The rows lie along a hidden order. The number after each row says roughly how far along it the row is, from 0 to 10. A new part has a new order.
In the rows, 100 means zero.
[104 106 117 101  79  98 102  95  91 107  83 102  99  85  99 103 105  95
 100  88 106 111 103  97 117  94 107  96  87 102  92 123  75  89 104  96
 118 104 115 106  89 100  92 110  96  88  95 120  97 103 104 114  93  97
 101  98  99  98 119  93 109  82  92  97 111 100  99  94 102  88  95  95
 101  77  97  80 108 101  89  90 107 101 100  89  75 106  95 114  94  95
  95 101 101  67  97 121  80 109  95 101  80 110 111 102 108 114 106 112
  93 110  83  89 106 107  98  84 104  95  92  93  92  98 109  95  95 110
  95 101 108 111 117  93 107 119  90  92 104  93  94 102 110 108  72 112
  96  93  70  94  88 100 110 101 125 113 107 104] : 5
[107 104  92  97  80  99 112  98  89 110 138 122  75  90  49  92  87  91
  88 119 124  78  73 107  91  87 101 103 120 124 104  92  35 119  97  81
  35  91  57  91   0  90  87 115  77 113 107  87 114  82  73 131  87  93
 103 114 101 112  70 114 121  56  54  85  75  95 100  86 109  75 106 119
  82  94 103 171  85  87 104  91  93  37  91  74  87 107  93  89  98  74
 121  91 107  72  93  80  92  94 106  76 114  92  57  87  77  85  97 108
 125  81 181  90 106 123 115  94  89 112 134 104 101  57  89  84  63 101
 106 113 118 120  60 118 107  93 112 112 117 101 108  89 121  74  90  60
  55 107 127 117 101 105  92  49 116  71 102  55] : 10
[ 90  50 141 114 125 121 104 138  54  40  63 104 137 121 140 164 105 109
  81  79 134  89 160 107 124  93 105 106  71 121 108 125 143  58 101 125
 174  41 130 112 200 119  97  52 128 115  77 123  97  93  91  54 153 109
  71 138  79  86 132 105  86 143 158 123  88 105  79 126  96  86  67 111
 121  42 131   1 114 130 125  66 114 200  99 117  91  85  74  98 108 120
  95 109 103 135 135 172  73 115 135 138  50 122 132 111  75  94  81 123
  30  96  54 116  61  85  64 127  93  98  99  95 130 124  96  78  69  96
  85  94  78 108 144 112  86 138 200  20  88  71  82 135  76 103 143 120
  91 114 132  83  41  80 109 125 100 162 115  90] : 0
[ 95  98 102 100 116 110 100 101 108  92 107 100  96 104  72  92 102 106
  84 121 123 100  94 101  85 103  96  98 101 107 100  78 120 117  93 104
  93  92  91  96 122 100 105  99 106 125 101  81 104 101 103  78 106  95
  85  93  94  99  91 109  94  90  99 105  85  98  94  99  97 117 100 111
 103 105 104 120  85 105 102 111  87 113  99 111 126  94 101  83 107 109
  96  98  92 129 116  80 126  90 109 103 105  85  81  97  85  82  95  96
 107  81 120 105 106  96 100 110  98  97 108 114 111 109  99 116 103  87
 103 100 103  94  84 104  92  73 123 112  98  99  90 105  94  98 122  87
 107 106 138 102 107 102  82  95  90  86  97 103] : 7
[ 69 153 134  94 109 126  91 113  47  77 159 120 161  90  98 107 110 143
  96 105  72  74 156  93 102 104  66 127  66 100  67  85  89  33  83  72
  71 130 113 126  78  84  82  48  71 193  93 136  97  88 103  97 112 110
  64  69 128  55 123  39 116 167 118  77  81  98  86  91 139 137 119  96
 116  52  86  46 158 103 169  83 103 119  72 121 122  98 118  99 121  91
  38 102 129 159  77 112 160  93  45  70  42  48  67  98  97  94  96 150
  51 133  90 104 115  86 124  89  44 110 103 104 105  56 127  76  92  63
 104  99 125 115 113  65 108  98 112 136  91  60  49  90 113  89 152 107
  76 116 130 119  92  84  91  75  62  89 104 140] : 5
[113  93  86  91 105 109 106 100 105  92 107  99  69 105 105  90 113 112
  96  86  96 100 112  96 107  92  97  97 101 107 100  95 109 110 107 100
  87 112 116 101 124  97  98 121  98 102 108 110 100 105 104 102  98 101
  82  90 114 104 110 147 103 116  94 107 102  96 108  93 100 102  95 104
  98  92  99  83 113 108 105 100 106  86  98 121 114 115 106  98 105 100
 102  97  95 105  85  92  98  85 104  92 102  90 101  96 110 103 102 100
  86 106 103  96 115 104 101 119 111 111  86 118 102  97 101 112 103  87
 107  98  95  87 100 111  95 101  96  98  97 117 110 111 110  65  70  99
  71  91 122 104  92 108  98  91  95 100 103  88] : 7
[125  89 112 107  64  98 109  85 111 111  46  99  64  81 105 109 111  77
  93  82 140 132 103  96 126  87 124  78 108  92 101 143  58 118 114 108
 152  88 124  97  99 105  96 153 102  32  95 107  98 115 112 127  82  81
 103 113  82 125 130 129 102  35  69 106 121  98 106  88  88  57  88  98
  94  79 100 100  88 106  34  95 108 112 109  78  51 113  86 120  77  99
 124  96  96  10 111 116  32 125 119 124  89 144 103 105 115 121 106  95
 111  78  73  73 119 115  94  72 134  93  81  98  85 127 104 112  97 126
  97 100  99  96 125 107 103 125  91  77 107 102 117 114 116 120  16 120
  92  82  43  81  70 106 111 122 155 123 108  94] : 3
[101 107 115  98  92 103 100  98  77  95 102 111 115  93 113  94 108 119
 104  86  88  99 132  93 119 103  98 101  83  86  86 103  97  91  97 103
 103 120 130 115  91  97  93  86  94 105  98 124  98  96 102 112  95  94
  92  83 105  96 124 102 107 110 106  96  98  98  96  95 106  99 108  99
 104  92  96  71 131 103 111  83 106 107  98 110 101 101 105 106 114 100
  87 105 108  98  88 114 111  94  86  97  82  87  94 100 103 100 106 130
  73 116  90  88 110  96 100  99  86 106 100 107 101 103 112 100  97  86
  95  97 108 107 110  82 109 114  89 104 101  74  79  97 103  95  76 120
  94  97 107 103  90  93 111 104 101  97 105 110] : 5
[114  86 121 104  79  80 121 104  62  96  97 123  76 118  49 125  85  86
  82  97 156  83 106 105  86  79  98  96 112 126 114 109  26 127  96  91
  52  93  73  88  53  95  99 122  90  92  98  81 113  82  81 127 111  80
  80 129  95 106  95 135 113  78  47  89  77  93  93  93  98  64  90 116
 106  98 108 160 101  86  74  72  85  89  92  86  94 109  81  80 116 108
 109  98 108 105  89  96  68 100 125  80 107  94  37  97  64  70  94 127
 100  88 148 102  86 121 115 114  89 135 129 107 109  95  99  87  60 101
 104 111 112  92  84 130 108 110 148 128 114 101 108  89 112  63  92  52
  67 100 130  91  64  97  91  85  85  92  95  51] : 7
[ 94 107 138 103  86  76  95  92  86  85 102 104 134  94 126 124  89  90
  87  84  92 103 112 107 109 132 114  97 112  92 111  73  79  94  95 121
  99 100  90  94   8 100 108  92 101  81  93  93  91 102 121 112  84  75
 108 118  76 109  99  28  91  69  89  92  78  99  92 101  94  81  95 103
 107 130  95  98  97 107 134  72 115 143 107  89  93  72  98 111 107 110
 112  92  94  68 100 108  86 130  89 121  71 131  63 108 119  84  93 109
 114  96  72 110  84  97 124  89  89  98 128 104 103 112 104  91  90  98
  95  94  93 104  73 103 102 107 121  63  93  56  82  64  81 152  99 140
 161 116  36 103 123  94  55 171 108 104  99 128] : 7
[112 105  76  99 110 106  93 107 113  95  98  97  96  98  89 107 100  71
  93 107  98  88  64 105  82  99 103 102 120 117 118  94 105  89 101 106
  97  75  57 109  94 102 116 108 106 120  98  95 112  88  95  87 109 106
  95 123  90  77  87 136  85 132 114 105  83  94 106 115 107 131  88  92
 115 131  94 132  99 116 118 117 113  94  98 103  85 108 118  95  91 107
 108  98  99 136 101  89  92 103 116  87 109 103 104 105 115  92  89  70
 104  96 108 125 117  97 140 106 115  99  90 105  98 120  86 119 112  95
 114  92  95  52  96 122  92  96  91  64  91  92 137  97  96  93 115  74
  78 102 104 114 117  99  92 144  71 107  92  99] : 9
[100 126  50  84 113 135  83  97 144  87 158 113  67  36 113  32 110 113
 112 101  34  66  71  99 121 108 101 109 108  98  91  68 148  84  96 104
  68 109 131 118  14  94  82 106  67 157 111 129 108  95  88 110  48 104
 113  76 100 101  90 110  88  72 119 110  86  97 115  94 102 148 120 119
  60 104  93  88 104 111 166 113 130  38 106  94 101  87 127 115  85  62
 144  95  93  54 105  82 120  90  68 120 108  96 151  86 161 111 113  61
 117  79 182  67 156  95  97  84 107  69  96 100 106  69  98 101  78  89
  96  88 116 116  86  66  86  81   0  54 101  86 101 111 125 106  68 142
  85 101 156 169 142 105 106  72 129  62 118 137] : 10
[116  97  87 101 117 104 106  89  96  86 106  93  34  91  96  99 119 112
 110  90  74 110 125  94 105  96 105  97  97 106 100  89 119 117 101 104
  97 117 118  98 142  98 101 141 109  88 108  97 104 113  92  95  93 104
  96  79 123  95 127 142 108 113  77 109 111  99 120  88  92 113 101 108
  86 109 103  87 109 117 117  80 100  88 103 108 120 118  94  93 107  87
 118 109  97 124 109 107 121  91  90  86 102  79 110  93  97 107 110 114
  94  98  92  97 102  91  89 128 112 106  90 115 104 112 104 136 126  84
 105 101  85  97 103 107  99 100 129 147  96 129 107 114 118  78  81 109
  74  91 128 118  69 112 104  66 103  86 106  66] : 8
[115  69  74 101  64  55 112  94 101 127  61  94  85 105 165  99  92  85
 142  54  46 105 110  97 137  95 122  99 100  75  99 131  75  95 117 104
 112 121 139  92  75 105  93 109 100  27 103 127  88 106  92 136  73 103
 145  94 100 128 112 102 110  96  92 101 135 109 114 106  82  44  99  84
  88 113 101  58 118  88  83  79 121  65 117  80  56 114  89 132 102  88
 130 107 100  19  74 129  37 108  94 109 118 145 136 103 119 138 120 100
 100 142  78  80  62 115  69  95 118 108  92  73  81  94  94  74  98 136
  86 103  90 110 132  98 116 151  60  88 113 115 116  86 101  93  31 147
 110  85  35  90  99 101 146 106 134 120 112  80] : 6
[106 109  74  99 100 121 114 117 125 114 119  95  46 128 120  89 117 137
 105  84 106  93  96  96  82  74  88  99  98 113  87 124 120 129 108  88
  73 104 102 106 140  95  90 107  88 127 104 125  96  83  96  89  96 102
  86  84 143  96  94 149 120 113 123 103  96  98 107 103 100 113  85  94
 103  53  96 109  96  96  50 131  97 105  90 127 100 128 105  92  86 105
  55  90 105  98  92  54  82  66 118  95 129  78 118 102 101 114  91  82
  92 121 138  92 126 111  99 117 103 105  60 115  96  80  99  84  85 103
 102 107 111  65 119 127  99  96  65  87 102 138 122 128 122  59  96  78
  49  86 143  98  52 106 130  71 106 123  87  87] : 5
[ 99 108  96 104  93 105 100 117 118 117 106 100  81 116 115  90 105 122
 102  88 101  93  92 100  90  88  98 101  99 101  90 118 107 122 100 104
  82 100  88 108 109  98  93  75  97 118  98 117  93  78  95  85 101  96
  91  97 117 101  80 120 113 107 132 100  89  98  96 112  94 106  92  95
 109  61  95 118  95  92  73 115  99 104  97 115 100 111 106  94  93 112
  64  95 105  85  89  75  90  73 119 107 118  91 111 106  96 103  92  88
  93 114 130  96 117 111 105 105 100  97  83 105  94 102  98  84  83 104
  95 104 117  74 114 113 100  95  68  86 105 115 102 115 102  84 114  89
  82  93 129  99  65  98 122 103 105 117  86 102] : 4
[ 99  77  71  79  94 111  89 113 101  99  84 114 134  85  52  69  82  66
  84 138 149  94  70  98 120  94  73 100 102 103 102 105  68  26 107  72
 113  79  98 102  86 103 104  80  83  76 101 104 116 121  98 117 125 136
  88 103  57 104  86  97  75 142 103 106 118  97  78  94 138 112 111 103
 106 108 112  58 115  88  91 130  95  41  86 107 104  78 112 111 104 100
 138  97  92 108  95 130 129  95  96  88  78 118 102  86  99  94 110 101
  90  87 111  97 105 102  87  74 113 113  97  71 105  69  94  93  95  93
 115  92 107 125  83  70  82 111  90  44 105  70 110  96  82  74  88  65
  60  99 109  65 142 102  81  82  85  90 122 133] : 9
